[-15   7  37 -10  62]
-10

[[  4  -5 -74 -45  62]
 [-10 -14  13   5  51]
 [-69 -12 -70  17 -78]]
-74

[[-49  33 -41 -52 -72]
 [ -8 -28 -11 -36  15]]
-52

[ 78  -3  42 -46]
-3

[[-69 -21  -3 -18  16  38  -1]
 [-15  -4   1   0  -1   7  -4]
 [ -4  -8  -4  -2   2  -1  -2]]
-21

[[-29 -23 -20  31 -18 -10  43]
 [-18 -30  28 -27   8  59 -32]]
-30
---
[[-0.2 -0.4  0.5 -2.0  0.0]
 [-1.0  1.4 -2.0  0.3  1.4]] --> 0.0, -1.0

[  99.659 -137.370   39.529 -183.760   -8.463  -68.395] --> -68.395, 99.659

[ 0.472 -0.167  1.411  0.242 -1.562 -1.354  0.582] --> 0.582, 0.472

[-0.03 -0.15  0.10  0.17] --> 0.17, -0.03

[ 0.00 -0.11  0.11 -0.14 -0.05] --> -0.05, 0.00

[[-16.5   2.5  17.7 -17.2 -15.9 -21.6]
 [-10.9 -19.4 -19.5  19.5   2.3   8.1]] --> -21.6, -10.9

[-0.7 -1.8 -1.0  0.2  1.4] --> 1.4, -0.7

[[ -8.44  -8.59  -4.76 -19.66 -10.80]
 [ 14.95  14.56   5.96  -1.59  12.28]] --> -10.80, 14.95

[-0.118  0.062  0.165  0.016  0.040] --> 0.040, -0.118

[ 10.68  -0.90 -14.00 -11.52] --> -11.52, 10.68
---
[[5340, 4278, 4385, 5585, 4818, 4990, 7689], [4226, 6643, 3304, 5085, 3787, 4170, 5991], [7675, 8086, 6184, 2404, 6984, 7272, 4746]] ⇒ 7272
[[801, 564, 437, 204, 242, 890], [686, 178, 674, 635, 257, 483], [744, 194, 387, 689, 870, 835]] ⇒ 870
[[88, 48, 45, 41, 49], [76, 47, 47, 57, 48], [72, 20, 25, 78, 25]] ⇒ 78
[[2, 5, 1, 2, 3], [5, 8, 3, 3, 4], [3, 2, 4, 4, 4]] ⇒ 4
[[-665, -384, -20, -844, -740, 262], [-947, -574, -850, 584, 578, 348], [-106, -637, -285, 734, -24, -58]] ⇒ -24
[[4438, 2878, 4620, 3272, 2674], [6411, 5485, 1981, 3883, 6833], [8712, 3225, 7070, 2754, 8203]] ⇒ 2754
[[87, 67, 34, 74], [33, 67, 75, 1], [66, 60, 68, 33]] ⇒ 68
[[203, 163, 82, 691, -2, 343, 216], [102, 434, 82, -76, -2, -45, 20], [102, 434, -767, -76, -2, 19, 20]] ⇒ 19
[[61, 20, 28, 21, 94], [62, 26, 29, 29, 89], [60, 30, 30, 25, 90]] ⇒ 25
[[-183, -745, -479, -335, -884, -635], [591, -461, -846, 605, -147, -521], [529, -33, 121, 508, -177, -26]] ⇒ -177
---
[[-61 -24  49 -54 -32 -36]
 [-40 -47  51  -2 -42 -36]
 [-12  22  37 -54  -9  -6]]	-12

[[ 15  67  37  -7  39 -24]
 [ 12  65  20  -4  45 -29]
 [ -4  60  25  -4  42   0]]	-4

[[ -5  -4   8 -13]
 [ -7  -5 -15 -74]
 [-66 -64 -42 -17]]	-66

[[ 32  -6  -7 -14 -50   5  38]
 [ 29   2 -25  23   1  67  15]
 [  5  21   7   5   9 -23  68]]	5

[[-53  -9  51  51  32 -16 -48]
 [-50 -59 -21  16  53  65  20]
 [ 43  45  16 -25 -69 -55 -28]]	43

[[ 22 -17  10 -33  34 -11]
 [-16  29 -44  27 -64   1]
 [  8   1 -19  -2 -18  -4]]	8

[[ 42 -21  -4  24  41  -2  48]
 [ 27  12  71  40  28 -32  46]
 [ 61  12 -47  82  27  26  56]]	61

[[-61 -36  -5  22]
 [-57 -39  14  12]
 [-62 -48  20   8]]	-62

[[ 14 -10 -14 -13 -10 -18]
 [-19  43  11  26 -20 -64]
 [ 33  29 -36 -19  11 -12]]	33
---
[[-100.6  -26.9  -51.7  -85.1  111.8  -64.8   86.3 -136.4 -192.1 -156.9
    13.6 -174.3]
 [  13.2  146.9  111.5   -8.0 -221.3   77.4  -58.6 -168.2   86.0  102.6
    40.1  -81.9]
 [ 160.5   15.1  141.5   86.7 -111.4   48.4 -130.0  108.4 -107.3   -3.0
  -108.2   18.3]
 [ -25.1  -39.4  -40.2  -67.1  -23.7  -33.2   99.0 -221.5   -3.5    3.6
  -138.7  -66.3]
 [ -68.0 -211.1  -61.0 -148.4  107.1  -53.3  -93.8   52.8   24.2  -65.0
  -187.9  -75.3]] Out: -100.6

[[ -5.7  -9.6 -22.4  13.8 -11.4   8.2]
 [  0.1   0.2  15.6  12.9  -2.9  13.0]
 [ -3.8  -6.5 -14.2  16.4  24.7  -0.1]
 [ 18.6 -18.3   4.9   3.5  -6.5  -4.7]
 [-12.1 -21.2   2.3  -9.4  -2.9   6.1]
 [-12.4  15.1   8.0  -4.3   1.2   2.5]
 [-24.5 -13.3   8.7  -0.1  27.9 -12.7]
 [ -0.4  22.1  10.2 -21.0 -15.4  -5.9]] Out: -5.7

[[-146.042 -106.832 -134.158 -134.199 -166.493  -58.730   48.357   -7.695]
 [-137.537  -90.189 -159.751 -121.834 -196.061  -66.151    5.200  -44.602]
 [-160.679  -89.805 -115.492  -81.993 -140.362  -66.257   46.519  -11.723]
 [ -40.184  -89.898 -192.610 -144.367 -209.430  -75.565  -49.363  -57.719]
 [-174.081  -89.373 -101.274  -67.158 -130.109  -82.274   41.389   -1.770]
 [-137.700 -102.944   -5.545  -21.990  -14.038  -79.515  -37.463   17.301]
 [-171.673 -124.487  197.227   70.692  125.004  -78.591   24.376  134.447]
 [-121.858  -87.694   56.741    6.762   27.355  -73.217  -22.076  -24.935]
 [-183.186  -84.396  -39.192  -67.823  -64.043  -49.504   13.834  -10.121]
 [-214.847 -108.323   40.758    3.434  -43.915  -50.947  173.918
   187.413]] Out: -146.042

[[ 1.8  0.1 -0.4 -1.2  1.9  2.0  1.8  0.8 -0.3  0.1]
 [ 0.7  0.9  2.2  0.8  0.6 -0.7  0.2 -0.7 -0.1  0.1]
 [-1.2 -0.3  0.9  0.4 -2.3 -1.3 -0.8 -1.3 -0.1  0.1]
 [-0.3 -1.7 -0.8  0.1  0.5  0.3  0.9 -1.0 -0.2  0.1]
 [-0.2 -0.2  0.2  0.0  0.4 -1.2 -1.6 -0.1  0.8  0.1]
 [ 0.8 -0.4 -0.1 -0.3 -0.1 -0.1 -0.7 -0.6 -0.2  0.1]
 [-0.7 -0.8 -0.5 -0.9 -0.3 -0.3 -1.4  0.6  0.2  0.1]] Out: 1.8

[[ -4.02  -2.73  -1.39  -2.67  17.22  -0.32  -4.83  -6.39  -6.06  -8.81]
 [ -7.24  -5.30  -2.31  -5.52  -4.27   3.36  -1.02  -1.32  -3.28  -3.09]
 [ -2.24  -7.68  -5.67  -5.75 -12.20   0.87  -5.72  -3.39   1.78  -3.68]
 [-10.21  -8.16  -4.61  -8.58 -15.07   2.21  -2.71  -0.63  -1.07  -5.77]
 [ -3.95  -2.03  -2.96  -6.22 -13.53  -2.35  -1.88  -5.52  -3.03   0.66]
 [ -2.64  -9.10  -2.96  -5.16 -17.80  -7.91  -3.19  -4.75  -4.67  -6.27]] Out: -4.02

[[ 106.221 -203.197   -4.055  -40.023 -104.337 -119.807  -27.488 -113.234]
 [ -21.651    5.560  -54.592  -26.809  -41.488  -36.668  -97.093 -150.791]
 [-119.502  -61.465   -2.939   78.339 -216.588  -22.337 -121.819   38.330]
 [ -33.089  -60.056  -78.570  -35.706 -133.673 -178.325  -57.401   31.687]
 [ -13.047  -86.116   86.227  157.879 -109.921  -70.646 -122.321
   -98.507]] Out: 106.221
---
[ 54 -55 -46  75  36 -64  68] => 75
[ 37  12  72 -25  15 -18 -12] => -25
[-68 -76 -78 -62 -34  17  15] => -62
[-42  27 -75  12 -66  49  52] => 12
[ 45  61 -55 -39  10  21  18] => -39
[-65  51  80  31 -77  21  44] => 31
[ 61 -47  70 -11  63 -23  57] => -11
